Each row is followed by its class.
36 38 -30 -53 10 2 20 -24 26 33 -3 32 -4 -39 -19 48 87 21 77 -4 -25 31
 14 -32 31 -24 2 -7 -11 37 47 31 -8 -> z685
31 3 69 12 12 1 9 16 -3 17 -10 15 -7 -65 14 12 48 40 83 -2 -47 82 42 -38
 -96 7 -48 0 -20 -20 -14 11 19 -> z379
-3 33 0 -53 1 13 -8 2 -33 -11 -16 59 -24 -52 15 -13 41 94 13 -49 -9 63
 17 -37 11 41 71 -50 -2 37 17 19 47 -> z692
41 11 14 -14 32 -19 -17 7 -67 12 -31 20 15 2 61 20 65 52 78 -35 -36 45 4
 -67 2 -15 -43 59 10 59 61 4 -14 -> z685
-29 77 1 -2 -35 5 28 52 39 11 15 72 9 -39 -9 -47 26 -27 5 33 -51 20 -33
 -57 -70 -57 -15 -13 1 30 45 17 12 -> z267
2 8 -24 30 -11 -26 -13 2 -42 -53 -45 61 1 -35 13 98 58 26 59 11 -37 49
 29 -12 -8 10 -47 -10 38 72 -3 36 23 -> z183
-21 7 -41 -11 -3 -43 -13 -57 31 -2 -40 17 -22 16 -49 -11 46 -18 27 -66
 56 2 -25 -26 54 -35 35 -15 16 -27 11 11 15 -> z692
4 -2 5 -3 0 -31 25 14 -17 -31 -50 -13 -17 -48 -16 42 37 -5 18 -24 34 18
 5 20 22 52 17 -47 38 -23 -12 24 27 -> z692
-43 28 12 27 -7 -23 -16 2 -48 20 65 24 11 11 -7 -76 3 33 -53 39 2 -7 17
 18 6 96 -4 -16 26 -7 -11 -4 24 -> z205
-3 -103 8 -8 -6 -20 -2 -3 -11 -24 -55 -12 -18 -3 10 49 -15 43 -6 -53 3
 -5 16 -5 -90 28 -4 -9 1 -47 -60 -10 15 -> z205
-15 59 36 -37 -9 -4 -4 0 -24 16 -5 5 -17 -25 20 52 38 15 16 -25 -22 25
 53 -3 -58 4 44 -9 26 0 -12 13 20 -> z267
-3 -41 -23 -15 -6 -6 -21 60 30 49 -50 67 -26 -71 -38 -15 -5 50 5 -34 24
 1 -5 -37 -48 24 31 -38 -8 -60 7 -18 50 -> z186
9 87 -6 -45 -10 -50 7 14 50 4 29 59 3 -37 16 -5 14 3 1 -16 12 25 0 -37
 -25 13 71 -55 -6 -55 12 -8 16 -> z96
17 10 12 8 -33 -44 28 -30 -16 17 -32 -6 9 -13 3 44 25 35 6 -3 8 38 64
 -14 -32 14 10 -36 22 -23 16 0 7 -> z587
64 -1 -8 -12 -32 -20 29 43 -44 -18 -19 57 9 23 -2 24 57 22 -20 -37 -9 14
 -39 -28 -25 -1 16 -41 -18 -2 59 -14 -11 -> z183
23 -80 30 -28 -71 -3 -6 45 -33 1 -39 -20 10 -5 19 -66 -7 -13 -58 9 -15
 -44 3 -26 -44 -38 -36 35 20 -7 33 -12 19 -> z587
36 -40 -13 0 -18 -64 -48 -26 -16 -45 -24 43 43 29 18 -78 -11 21 -32 -13
 -13 -5 -18 -40 -21 20 9 28 -44 -1 -3 -16 -22 -> z905
-27 54 18 -19 22 3 -6 18 23 34 5 32 2 -86 32 -25 9 51 73 45 -29 70 51
 -27 -22 56 15 -19 -16 27 68 12 14 -> z692
14 -85 56 -60 -43 4 2 -42 15 13 34 33 7 -6 -29 20 -3 -41 -51 -13 33 -24
 17 36 -30 -12 22 50 47 -45 -67 0 -8 -> z905
-6 -34 -20 -28 -21 6 3 9 3 3 -14 4 -31 -22 37 -4 -6 12 -42 -50 -9 -1 -21
 -18 -17 10 16 -19 -22 -15 -8 4 47 -> z379
-60 -100 44 -9 -16 8 2 0 -11 29 43 15 -9 0 70 37 -37 29 -24 -1 -39 -7 2
 18 -48 27 -45 49 41 7 -15 1 25 -> z905
15 14 -2 24 13 52 -33 29 2 -12 -1 18 1 -28 -6 -7 -43 110 1 35 -3 -2 45
 -9 -51 54 25 -24 -5 27 -21 -41 9 -> z603
12 -59 38 -12 -1 17 2 -25 40 16 6 11 36 24 32 -24 -23 -25 -16 43 -26 8
 21 -25 -60 2 9 -10 23 -2 -7 5 -7 -> z905
33 -23 -6 32 -2 8 11 -42 18 64 -113 -11 28 0 -14 20 -35 44 9 -36 55 55
 35 -49 -6 2 43 -24 39 -34 -36 -11 37 -> z379
18 20 35 -15 40 21 -1 18 -33 -25 21 12 -19 -23 26 37 69 -6 11 -25 -64
 -25 -6 -12 -53 66 6 -11 -30 34 -27 26 -17 -> z711
4 -32 36 2 15 6 9 2 -22 -3 -24 -9 14 -18 58 -30 -40 50 -12 -20 25 43 0
 -38 -46 11 12 5 53 -45 -53 1 0 -> z685
7 -25 30 36 -3 -44 27 -32 -36 -23 -75 7 39 56 46 45 20 -26 0 -27 37 35
 -18 -32 -22 6 -10 -37 80 -28 22 5 -36 -> z183
-18 -35 -5 -36 19 28 2 -8 -3 -19 -60 44 4 -25 35 -1 8 43 -14 -39 -20 30
 -20 -21 33 42 30 -39 -19 106 64 18 20 -> z692
29 -23 14 5 -33 -26 -15 -43 -2 20 -66 7 23 -5 18 52 -23 40 22 -19 2 42
 62 -57 -83 -41 3 57 9 -16 -25 -13 -4 -> z587
-46 10 36 20 39 23 3 5 -46 -11 57 -30 -62 -53 12 5 14 -55 -20 -3 -1 7 56
 9 -87 43 -24 -25 15 -19 -72 13 0 -> z379
5 32 72 -60 -72 -4 20 42 -75 12 6 -9 5 -30 5 -22 27 28 -44 -4 -27 -21 16
 -22 -62 21 8 11 71 -29 -48 20 12 -> z96
-16 45 -25 -17 5 -3 16 26 4 45 9 3 -36 -81 -45 7 65 106 12 -39 -38 1 19
 -11 -39 64 23 -103 -72 2 39 -12 18 -> z603
58 1 5 1 -17 47 39 27 49 5 -4 13 -4 -36 -67 26 -15 -27 14 53 23 -2 25 32
 -15 -33 -4 6 -19 20 10 -22 -3 -> z379
-30 -42 -29 -43 1 -54 -31 -38 -16 -2 -62 20 26 -56 48 10 -7 55 2 -32 -5
 20 16 -3 41 75 10 8 -24 32 16 11 20 -> z205
1 -12 -29 -52 4 4 7 9 -43 8 -14 -32 -34 -61 12 -12 34 25 15 -25 -11 -20
 15 -40 10 27 3 -12 -35 -27 31 1 -32 -> z587
46 -5 -23 -26 -6 15 -12 4 13 -5 -44 42 24 -21 25 -10 -22 98 -13 -29 39
 38 17 -21 44 4 80 -78 23 16 22 -26 67 -> z603
18 26 -46 -11 37 -15 -42 -30 49 -2 -64 -22 9 -22 24 6 8 39 73 4 -28 -29
 9 -32 16 59 47 -8 -52 -15 -5 10 -20 -> z711
-24 33 -16 0 33 19 -16 -38 14 11 25 70 19 -21 28 -42 -17 40 8 -24 -20 31
 -18 -30 38 -18 36 13 -33 80 1 9 22 -> z711
-15 -11 0 27 7 11 -7 -30 34 -1 -13 33 18 27 75 28 -54 114 42 -12 -41 25
 -20 -21 -19 17 17 24 -10 16 -16 -2 21 -> z711
-18 -45 -25 -23 -39 -1 -2 -93 -4 5 -30 43 -14 -7 -58 12 29 53 -21 -40 -1
 2 62 -10 -6 -10 9 -20 -31 67 23 3 -24 -> z587
-17 -32 65 -27 7 -10 -35 -26 -31 16 -12 -53 -20 80 13 -15 10 16 -12 -14
 1 -42 27 50 -9 -24 13 -5 0 24 59 -32 -3 -> z186
8 -73 1 -34 -39 5 2 30 -28 -28 -54 20 -18 -34 24 14 26 48 40 -26 -24 -1
 -16 -38 -33 51 -29 21 26 -24 1 32 11 -> z692
-29 -19 40 -24 -21 -28 -39 -8 -25 -6 -35 24 -22 -65 60 6 -8 27 -14 -47 2
 29 36 -22 -76 33 -7 48 9 -16 -31 -5 25 -> z379
-21 92 -50 -6 -42 -43 5 -39 35 13 19 7 -23 6 -32 46 58 37 -13 -39 -33 -8
 -10 -34 -51 -24 31 -56 -23 -9 -12 8 31 -> z603
10 -40 -23 9 -28 -19 3 -29 18 -36 -59 61 40 10 53 33 -57 -6 -8 -10 -6 39
 42 -30 -86 -5 17 -8 -1 38 13 2 -11 -> z267
-69 27 42 -19 26 27 -57 5 -9 39 1 33 -8 -16 19 -38 9 31 -28 7 -33 -27
 -39 -26 -15 75 1 36 12 23 -7 10 -4 -> z186
1 -66 61 -37 -53 -18 5 4 -8 11 -21 -6 10 -32 13 1 -22 27 -7 12 -22 4 21
 28 -78 15 -16 12 3 -43 -24 15 10 -> z186
-18 25 27 -7 23 7 1 12 -24 24 26 -15 2 16 55 16 52 -44 5 -13 -43 15 -7 0
 17 24 2 -37 42 5 -1 43 47 -> z267
-39 12 -25 -45 -15 10 -22 -10 4 9 72 33 -9 -34 5 -47 10 -8 -32 54 -57
 -35 12 -6 -4 29 3 17 -27 48 10 18 -6 -> z905
-53 -61 32 14 28 25 -20 -37 64 22 3 58 4 -48 28 -2 -20 95 46 29 -27 43
 40 2 -44 77 -42 6 4 30 10 10 -17 -> z685
46 34 -13 1 32 -6 -31 16 -54 -5 -17 -86 7 -7 24 3 51 -5 60 7 -39 -5 31
 -26 15 -29 -22 -18 -2 27 -3 11 28 -> z603
-14 -3 28 8 -10 15 1 17 -32 15 18 45 5 2 -10 36 14 62 -20 -16 -56 -17 2
 -7 -48 72 -30 19 -9 63 -11 2 -12 -> z96
36 -39 7 -19 22 -12 37 18 18 9 -31 -16 19 11 22 32 -2 -10 3 -4 20 14 5 7
 -4 10 31 -60 2 -21 38 -19 22 -> z205
-4 -2 14 -18 -60 6 -11 -9 -43 18 -23 33 5 -17 -18 0 20 19 -22 12 -8 20
 58 -19 -66 -21 14 -8 47 19 -11 14 13 -> z183
-63 49 -23 -44 3 2 -38 -49 6 -13 0 2 -51 -54 -32 -7 51 63 52 -20 -41 -1
 5 -17 5 32 12 21 -46 26 -20 35 -13 -> z692
51 -80 0 -17 -27 20 -25 51 34 -24 -53 45 16 -16 45 2 -25 42 -27 -8 -24
 -7 -41 -46 -23 14 -4 30 -12 -10 2 -12 37 -> z587
-4 -43 10 -30 2 8 3 -21 -29 6 -61 -27 -1 -41 -1 14 -12 42 9 -24 27 -16
 11 -8 30 5 -7 45 -7 10 24 -23 -48 -> z587
20 -2 -5 -3 5 -3 -19 -11 5 -53 4 68 30 -9 15 -14 19 3 -5 27 -2 28 -21 16
 52 40 8 -31 -10 37 25 13 -12 -> z183
12 -26 12 -33 -43 19 -1 11 -38 22 -41 -58 -4 0 -3 -44 11 -2 -6 -1 -13
 -33 -7 -51 -3 -88 -23 51 31 -10 -2 2 8 -> z587
-5 -23 34 -60 -57 29 -19 12 39 0 -9 2 -39 -29 -20 15 41 -20 -32 17 -25
 -65 -2 26 -34 31 -13 30 8 -9 -11 14 16 -> z379
-47 7 7 -17 19 40 10 39 -9 23 38 -10 -41 -45 26 -68 3 61 -1 9 -38 -9 -28
 18 40 37 -25 -19 -60 40 78 -18 15 -> z379
3 8 -2 -11 8 -11 -38 -16 2 -13 -23 6 26 0 25 -68 -13 55 56 10 4 5 -5 -46
 48 28 6 -2 37 -40 -26 10 2 -> z96
16 31 23 6 -29 13 42 64 -27 -27 12 23 -24 -2 -2 -1 35 48 -2 -29 -45 -11
 -59 -27 -47 -66 4 -8 10 14 -24 6 50 -> z711
1 16 -6 -19 11 -14 -24 7 2 -32 -8 103 8 -68 -18 -40 17 38 -13 -15 11 40
 -15 -46 10 3 38 -8 7 25 -30 -4 25 -> z905
27 -48 -32 -5 14 21 -32 11 28 6 3 79 21 0 75 48 -36 16 33 23 -10 40 10
 -59 3 -3 19 31 66 2 -28 7 64 -> z905
29 -28 -60 17 45 30 -37 -18 63 -7 -2 57 -10 -7 20 62 -30 51 73 16 7 41
 43 -24 -3 -11 10 21 5 27 -22 -4 24 -> z685
-33 61 32 27 1 -27 -28 -10 16 5 -38 39 27 -37 26 51 6 107 12 9 -50 60
 -18 2 -25 62 5 14 -30 37 -9 4 6 -> z183
-28 17 17 -81 -20 42 -2 2 47 56 31 12 -35 -54 -3 -4 49 15 1 25 -42 -16
 36 -10 -47 -11 17 -5 14 19 25 25 12 -> z685
-32 -6 -24 -26 15 52 -9 4 52 26 50 3 -28 28 9 -7 -34 2 -29 28 -13 -22 9
 -8 -38 -22 49 -30 0 1 -11 -16 43 -> z205
18 -8 -1 -10 21 23 -25 -33 -29 13 -21 -8 50 2 11 -48 -29 46 -34 7 -27 15
 -8 -40 -6 73 29 17 -28 13 -73 17 -7 -> z205
-19 -26 30 -2 -55 30 14 35 18 -2 37 30 -12 29 13 35 -20 9 -37 4 -33 -36
 -40 22 -68 18 -16 40 34 -37 -45 9 16 -> z267
36 -47 -12 -8 21 -48 -1 21 5 16 8 76 21 -53 10 37 3 -62 -7 -6 37 26 51 3
 -13 23 15 -4 -4 18 47 -26 9 -> z905
12 16 44 -23 8 34 -16 7 12 -20 50 30 36 33 40 -28 -4 64 16 40 -44 -9 -57
 20 93 62 -11 21 16 29 0 16 7 -> z96
-14 -15 -26 23 10 18 41 -18 45 43 5 28 -26 38 -6 85 27 37 30 -40 -14 7
 -37 -50 -53 -27 -24 6 25 -12 -2 5 -9 -> z685
39 20 -23 -16 -10 -27 -37 44 -68 -31 -9 94 14 -38 34 11 36 0 -54 -65 -10
 59 -29 -37 14 -28 38 0 -9 61 -13 9 73 -> z183
